Below is a small trained network, with its code and all its weights. Each question gives an input and a class and asks what happens when units are switched off, that is, made to give their printed mean instead of their output.

import numpy as np


def w(rows, s, z=0):
    codes = np.array(rows[::2]) - 128.0
    scale = np.full(codes.shape[1], s)
    scale[-1] = z or s
    return codes * scale


def norm(h):
    return h / np.sqrt((h * h).mean(-1, keepdims=True) + 1e-5)


def f(y):
    return np.maximum(y, 0)


def log_softmax(a):
    a = a - a.max(-1, keepdims=True)
    return a - np.log(np.exp(a).sum(-1, keepdims=True))


def net(x, mask):
    res = np.array(x, float).reshape(1, 6) / 4 @ E
    u = 0
    for l in range(3):
        y = f(norm(res) @ A[l][:, :-1].T + A[l][:, -1])
        res = res + np.where(mask[u : u + 8], y, B[l][:, -1]) @ B[l][:, :-1]
        u += 8
    return log_softmax(norm(res)[-1] @ U[:, :-1].T + U[:, -1])


A, B = {}, {}
E = w([
[72,19,179,75,193],'x0',
[112,181,115,111,80],'x1',
[189,191,224,154,126],'x2',
[105,151,146,133,92],'x3',
[253,97,119,163,113],'x4',
[81,117,144,242,113],'x5',
],0.0075)
A[0] = w([
[158,144,136,187,129,164],'L0N0',
[60,167,30,112,57,214],'L0N1',
[76,69,176,108,191,90],'L0N2',
[185,153,167,166,111,254],'L0N3',
[197,134,100,78,54,56],'L0N4',
[132,147,247,77,81,80],'L0N5',
[72,163,231,177,98,84],'L0N6',
[130,115,77,185,114,44],'L0N7',
],0.016,0.0031)
B[0] = w([
[171,104,147,162,116,204],'L0N0',
[126,131,28,181,94,254],'L0N1',
[172,97,181,141,191,238],'L0N2',
[187,106,167,130,68,252],'L0N3',
[157,93,146,113,192,213],'L0N4',
[77,84,119,77,41,229],'L0N5',
[132,251,81,73,160,241],'L0N6',
[149,132,133,147,101,169],'L0N7',
],0.022,0.0083)
A[1] = w([
[110,135,166,144,136,4],'L1N0',
[105,167,77,114,116,88],'L1N1',
[91,130,120,80,187,114],'L1N2',
[90,170,181,163,78,147],'L1N3',
[163,49,78,8,197,100],'L1N4',
[150,75,157,110,214,142],'L1N5',
[54,124,137,183,207,35],'L1N6',
[216,99,54,100,174,221],'L1N7',
],0.017,0.0025)
B[1] = w([
[124,139,147,116,128,130],'L1N0',
[121,96,69,153,113,172],'L1N1',
[135,120,115,171,214,162],'L1N2',
[156,71,110,88,176,146],'L1N3',
[31,128,200,76,145,230],'L1N4',
[66,182,182,106,38,215],'L1N5',
[149,5,226,123,81,153],'L1N6',
[75,152,177,205,85,247],'L1N7',
],0.019,0.012)
A[2] = w([
[144,210,137,6,88,173],'L2N0',
[190,176,153,136,230,75],'L2N1',
[201,47,117,133,106,111],'L2N2',
[8,58,88,53,197,87],'L2N3',
[159,182,54,72,96,255],'L2N4',
[195,93,213,55,189,164],'L2N5',
[112,144,101,160,202,42],'L2N6',
[62,168,112,74,213,66],'L2N7',
],0.013,0.0026)
B[2] = w([
[127,96,82,27,189,253],'L2N0',
[165,178,161,150,227,142],'L2N1',
[183,45,140,114,135,187],'L2N2',
[61,165,128,252,46,204],'L2N3',
[85,2,94,129,214,230],'L2N4',
[46,180,149,105,126,229],'L2N5',
[163,102,163,146,204,136],'L2N6',
[207,145,112,208,122,174],'L2N7',
],0.017,0.007)
U = w([
[52,141,219,111,132,184],'0',
[129,99,79,21,159,67],'1',
[85,123,8,193,128,178],'2',
[227,79,154,155,80,166],'3',
[164,185,128,148,236,1],'4',
],0.016,0.0054)

Each question gives the input, the list of numbers given to net, and the class t.
The units are the neurons (one row each of A and B). Each row of codes is followed by its name. A weight is (code - 128) times the scale printed after its matrix; where a second scale follows, it is the last column's (A, B and U).
mask holds one flag per neuron, layer by layer. A switched-off neuron (its flag False) gives its mean, the last column of its row in B, instead of its output. The means were averaged over made-up inputs and are rounded, as every weight is.
A unit's drop is (log p(t) with every unit on - log p(t) with that unit switched off) / (log p(t) with every unit on - log p(t) with every unit switched off).
The circuit of an input: a set's keep is (log p(t) with only the set's units on - log p(t) with every unit switched off) / (log p(t) with every unit on - log p(t) with every unit switched off). Starting from the 12 units with the biggest drops (on a tie, the unit counted first), units are removed one at a time, each time the one whose removal leaves the highest keep (on an exact tie, the one counted first), for as long as the keep stays at least 0.8.
circuit, biggest first: the units of the circuit, biggest drop first
k most important neurons: the k neurons with the biggest drops, biggest first
top k neurons in layer l: the k neurons of layer l with the biggest drops, biggest first
drop of u: that unit's drop, to one decimal
input [4,-2,6,1,8,7], class 3: circuit, biggest first -> (L1N4)
input [1,3,6,1,-8,8], class 1: circuit, biggest first -> (L0N6 L2N0)
input [-3,1,7,-7,-4,7], class 1: circuit, biggest first -> (L0N6 L2N0)
input [-8,-5,-7,7,3,0], class 3: top 4 neurons in layer 0 -> (L0N6 L0N7 L0N4 L0N0)
input [6,2,6,7,-8,7], class 4: 2 most important neurons -> (L0N6 L0N2)
input [-3,-4,3,-4,-8,6], class 4: 2 most important neurons -> (L0N6 L0N5)
input [-3,-7,-3,5,0,7], class 2: 3 most important neurons -> (L0N6 L0N2 L1N6)
input [-1,-6,-2,-2,0,2], class 3: circuit, biggest first -> (L1N4 L0N7)
input [0,3,8,3,4,-7], class 3: top 3 neurons in layer 0 -> (L0N3 L0N6 L0N5)
input [1,-7,-6,7,1,8], class 3: 3 most important neurons -> (L1N4 L0N4 L1N6)
input [-1,0,5,6,3,2], class 1: 2 most important neurons -> (L0N6 L2N0)
input [2,-7,2,5,4,3], class 3: 2 most important neurons -> (L1N4 L0N3)
input [6,2,-1,5,-2,7], class 4: 2 most important neurons -> (L0N6 L1N2)
input [-2,-4,-8,6,-6,-8], class 2: circuit, biggest first -> (L0N1)
input [6,3,3,3,-1,3], class 4: 2 most important neurons -> (L0N6 L0N2)
input [1,-6,7,6,1,0], class 1: drop of L0N6 -> 0.2
input [-5,2,-2,3,5,7], class 3: drop of L0N3 -> 0.1
input [-7,3,4,4,-8,3], class 2: drop of L0N1 -> 0.2
